Below is a small trained network, with its code and all its weights. Each question gives an input and a class and asks what happens when units are switched off, that is, made to give their printed mean instead of their output.

import numpy as np


def w(rows, s, z=0):
    codes = np.array(rows[::2]) - 128.0
    scale = np.full(codes.shape[1], s)
    scale[-1] = z or s
    return codes * scale


def f(y):
    return y / 2 * (1 + np.tanh(0.7978845608 * (y + 0.044715 * y**3)))


def log_softmax(a):
    a = a - a.max(-1, keepdims=True)
    return a - np.log(np.exp(a).sum(-1, keepdims=True))


def net(x, mask):
    res = np.array(x, float).reshape(1, 7) / 4 @ E
    y = f(res @ A[0][:, :-1].T + A[0][:, -1])
    res = res + np.where(mask, y, B[0][:, -1]) @ B[0][:, :-1]
    return log_softmax(res[-1] @ U[:, :-1].T + U[:, -1])


A, B = {}, {}
E = w([
[43,210,120,30,136,189,177,143,144,128,189],'x0',
[154,123,160,136,161,136,145,130,113,115,124],'x1',
[166,149,194,147,51,186,175,61,210,208,114],'x2',
[46,106,100,109,127,220,120,141,117,167,2],'x3',
[182,120,123,143,151,159,113,137,120,136,151],'x4',
[98,3,170,96,179,153,67,67,135,108,179],'x5',
[80,101,78,162,152,103,206,88,41,251,184],'x6',
],0.0089)
A[0] = w([
[147,129,161,109,89,134,83,168,193,64,117,75],'n1',
[139,106,168,108,43,178,147,113,129,149,96,110],'n2',
[149,146,158,76,85,162,101,122,167,61,68,211],'n3',
[131,164,112,39,162,194,150,159,179,86,155,145],'n4',
[131,158,128,125,145,202,85,124,89,161,84,160],'n5',
[152,138,200,136,63,26,133,148,128,104,254,255],'n6',
[148,194,91,199,82,132,208,187,103,104,99,42],'n7',
[121,59,138,245,86,81,122,113,103,140,86,80],'n8',
[167,111,173,118,83,134,211,39,179,185,129,21],'n9',
[148,117,162,191,128,86,64,146,157,100,63,111],'n10',
[106,47,107,58,101,153,145,171,63,156,23,116],'n11',
[53,179,143,87,165,147,187,106,136,143,177,167],'n12',
[101,110,60,131,174,89,124,126,30,99,128,25],'n13',
[70,105,84,221,164,105,212,62,72,222,158,52],'n14',
[97,34,151,117,157,159,99,49,119,92,164,231],'n15',
[134,127,78,54,184,75,125,177,115,63,104,125],'n16',
[168,208,86,201,98,133,161,223,65,119,95,253],'n17',
],0.0094,0.00099)
B[0] = w([
[156,185,125,169,135,134,149,51,190,112,102,219],'n1',
[144,112,93,144,87,180,163,148,82,133,143,186],'n2',
[133,122,103,165,155,117,172,96,155,145,64,229],'n3',
[159,112,136,79,186,86,105,162,183,170,136,221],'n4',
[96,70,119,179,146,125,142,136,75,144,131,174],'n5',
[72,111,116,204,212,197,138,222,61,89,115,246],'n6',
[71,70,254,105,86,111,97,115,109,97,146,215],'n7',
[145,68,150,25,195,74,139,182,179,176,213,197],'n8',
[193,85,48,93,64,134,176,110,80,20,150,222],'n9',
[143,141,133,97,192,72,173,154,158,186,143,200],'n10',
[116,139,88,166,137,170,117,223,95,104,111,203],'n11',
[126,82,160,38,166,72,141,161,162,157,152,220],'n12',
[185,98,63,92,78,132,194,69,78,94,139,194],'n13',
[129,246,144,161,214,103,172,68,114,171,99,255],'n14',
[51,135,208,160,62,49,41,74,110,98,114,204],'n15',
[170,131,40,77,83,125,172,86,104,126,121,206],'n16',
[119,125,185,162,78,84,73,103,121,112,134,231],'n17',
],0.0099,0.012)
U = w([
[154,248,117,187,183,112,143,56,166,183,80,252],'0',
[212,92,56,114,56,145,164,92,95,90,150,75],'1',
[158,93,148,84,179,87,117,192,195,241,180,63],'2',
[54,119,216,168,62,102,47,81,113,118,122,49],'3',
[74,114,95,227,176,192,120,244,92,130,91,129],'4',
],0.011,0.0036)

Each question gives the input, the list of numbers given to net, and the class t.
The units are the neurons (one row each of A and B). Each row of codes is followed by its name. A weight is (code - 128) times the scale printed after its matrix; where a second scale follows, it is the last column's (A, B and U).
mask holds one flag per neuron, in row order. A switched-off neuron (its flag False) gives its mean, the last column of its row in B, instead of its output. The means were averaged over made-up inputs and are rounded, as every weight is.
A unit's drop is (log p(t) with every unit on - log p(t) with that unit switched off) / (log p(t) with every unit on - log p(t) with every unit switched off).
The circuit of an input: a set's keep is (log p(t) with only the set's units on - log p(t) with every unit switched off) / (log p(t) with every unit on - log p(t) with every unit switched off). Starting from the 12 units with the biggest drops (on a tie, the unit counted first), units are removed one at a time, each time the one whose removal leaves the highest keep (on an exact tie, the one counted first), for as long as the keep stays at least 0.8.
circuit, biggest first: the units of the circuit, biggest drop first
most important unit: the unit with the biggest drop
k most important neurons: the k neurons with the biggest drops, biggest first
drop when u is switched off: that unit's drop, to one decimal
input [5,-7,-1,-8,2,4,-3], class 4: most important unit -> n6
input [2,-5,-1,-4,4,5,-5], class 0: 2 most important neurons -> n7, n1
input [-8,0,-5,1,-4,-4,7], class 2: 2 most important neurons -> n8, n1
input [6,2,-4,-1,-3,8,7], class 3: 4 most important neurons -> n15, n1, n3, n10
input [-1,1,3,6,-5,1,-4], class 4: 2 most important neurons -> n14, n11
input [0,-2,-5,-6,-5,-4,1], class 4: 3 most important neurons -> n6, n9, n1
input [-5,-1,2,-4,-5,5,6], class 0: 3 most important neurons -> n14, n12, n7
input [-2,6,8,5,-4,7,7], class 1: 2 most important neurons -> n9, n2
input [-2,-5,8,-5,-7,4,7], class 1: 2 most important neurons -> n9, n1
input [-7,6,-5,1,-3,-8,-1], class 3: 3 most important neurons -> n17, n7, n4
input [6,8,7,8,-3,4,7], class 4: 3 most important neurons -> n11, n5, n2
input [-1,0,-3,-7,2,-5,-4], class 4: 3 most important neurons -> n6, n15, n14
input [8,-7,1,1,1,-2,-6], class 2: 2 most important neurons -> n4, n14
input [1,-3,-5,-2,5,1,6], class 0: circuit, biggest first -> n14
input [-6,-6,-5,2,-5,2,5], class 2: 3 most important neurons -> n8, n9, n1
input [-1,-5,5,-2,0,-8,-3], class 3: drop when n7 is switched off -> 0.3
input [5,-4,-1,3,3,0,1], class 2: drop when n2 is switched off -> 0.0
input [5,8,8,-6,0,-6,1], class 1: drop when n9 is switched off -> 1.5
